cols: F E W P K
[ 77  77 -77  77 -81] -> (129)
[ 81  82 -82  82 -84] -> (65)
[ 81  82 -82 -84 -84] -> (40)
[-68 -83  70 -70 -83] -> (83)
[ 77  77 -76  77  17] -> (9)
[ 77  77 -76 -81  77] -> (125)
q: [ 77  77 -77  77 -81] | (129)
col: [ 77  82  82 -83  77] | E
q: [ 77  77 -76 -81  77] | (125)
q: [ 81  82 -82  82 -84] | (65)
col: [ 82  82 -83  77  77] | E
order: [-81  77 -77  77  77] | (129)
col: [-84 -84 -83] | K

cols: D M V B A N R
[ 27   8 -18  -8   5  57  56] -> (78)
[-78  15  16 -15 -14  68  62] -> (20)
[ 27 -11 -18  -8   5  57  56] -> (94)
[ 86 -11 -18  11  11 -21 -19] -> (28)
col: [ -8 -15] | B
order: [-21  11 -18 -19  86  11 -11] | (28)

cols: T J X S
[ 55 -47  17 -16] -> (109)
[-25 -20  49 -71] -> (93)
[ -1 -66 -25  52] -> (90)
[-26 -30  29 -35] -> (73)
[ -5 -58 -16  48] -> (156)
[  2 -41  10  -5] -> (105)
common (90) (93):  | [-25]
order: [-47 -16  17  55] | (109)

cols: U Q G Z
[-76 -76  76 -39] : (118)
[-76 -76 -40  76] : (42)
[ 62  62 -62  62] : (64)
order: [ 62 -62  62  62] | (64)
order: [-62  62  62  62] | (64)
order: [ 76 -40 -76 -76] | (42)
order: [-76 -76 -39  76] | (118)
col: [-40 -62] | G

cols: C H Y L
[-6 14 17 27]  (101)
[-6 18 28 27]  (26)
[-6 18 27 13]  (41)
col: [18 18] | H
order: [28 27 18 -6] | (26)
col: [27 27] | L
q: [-6 14 17 27] | (101)
where: [14] | (101), 2

cols: zapip liv makuf ketef ritus nikif Sur Kep salak
[ -9 -39   9 -14   3  40   2  11 -13] -> (80)
[-40 -26 -26   5  13   3  18 -34   5] -> (103)
[-24 -11 -61 -36 -72 -76  10  61  38] -> (5)
[-24 -11 -61 -36 -72 -76 -28  61  38] -> (110)
[ -4 -11   4  44   4 -75 -28  61  39] -> (14)
[-26 -26   3 -34  13  18   4 -40   5] -> (128)
col: [ -9 -40] | zapip
order: [ 18 -34   5 -40 -26 -26   5  13   3] | (103)
common (128) (14):  | [4]
col: [  9 -26 -61 -61   4] | makuf

cols: Sek gok nin Rebok Purud zetud
[ 38  -6  -2 -15  -5  16] -> (145)
[-20  -9  13  -3  -3 -12] -> (153)
[ 20 -42  -3 -77  22  46] -> (121)
[ -1 -35   5   1 -13 -19] -> (180)
[23 30  1 -8 11  3] -> (179)
[-40  42 -40 -19  41 -37] -> (12)
[-47  55 -42 -14  49  47] -> (183)
[-57  47 -44 -13  18 -26] -> (3)
[ 55 -30  50  34   0  39] -> (124)
[-34  46 -48   5 -18  -6] -> (116)
[ -6  41 -21  24 -18  16] -> (39)
col: [-13  34   5  24] | Rebok
common (3) (183):  | [47]
order: [-37 -40  42 -40 -19  41] | (12)
col: [-20  20  -1  23 -40 -47 -57] | Sek
col: [  1 -40 -42 -44  50 -48 -21] | nin

cols: rubek tubop vinad gal nunev rozag Lazar Diz norif
[ 38   5 -45  48 -20  15 -32  -5  -4] = (10)
[-4 24  2  8 -5  7  7 12 29] = (85)
[ 71  23   9  20 -14  16 -11 -36 -11] = (104)
[-27  28 -35  41  34 -23   8  -6  43] = (79)
[-18 -30  14 -33 -46   0   2  16  27] = (142)
[  4  39 -67  83  32 -56 -31 -12   6] = (25)
[-26 -26  39 -47  -9   7  19   1   2] = (81)
[  1 -16  53 -27 -37 -14   8 -23  24] = (140)
common (85) (79):  | [8]
where: [14] | (142), 3

cols: zaz Tivol dugir gepiv Kar Nulo nimum
[ 28  13 -16  -6   0 -64  32] = (50)
[ 50  11 -37  28  -9 -45  25] = (154)
[  0  11 -36  40 -28 -67  32] = (61)
[ 61   8 -48  32 -27 -60  37] = (24)
[ 31  13  -1 -10   7 -22  38] = (122)
[ 48  11 -29  35 -29 -48  41] = (11)
[ 25  12  -7 -24   8 -23  51] = (89)
[ 31   4 -22  41 -14 -32  25] = (55)
[ 28  13 -16  -6   0 -37  42] = (146)
[ 50  29 -43  33 -25 -55  25] = (69)
[  1   1  -6  17   1   5 -24] = (95)
[  1  -2  -7  25  13  -5 -16] = (167)
where: [-1] | (122), 3
col: [-6 28 40 32] | gepiv
col: [ -7 -22 -16 -43] | dugir
where: [-2] | (167), 2

cols: zem netom Tepu nako
[-31  67   7  72] : (100)
[ 67  72   7 -30] : (133)
[-61 -46   3  26] : (34)
[-53 -53 -40  52] : (111)
col: [-31  67 -61] | zem
where: [26] | (34), 4
order: [-30  67  72   7] | (133)

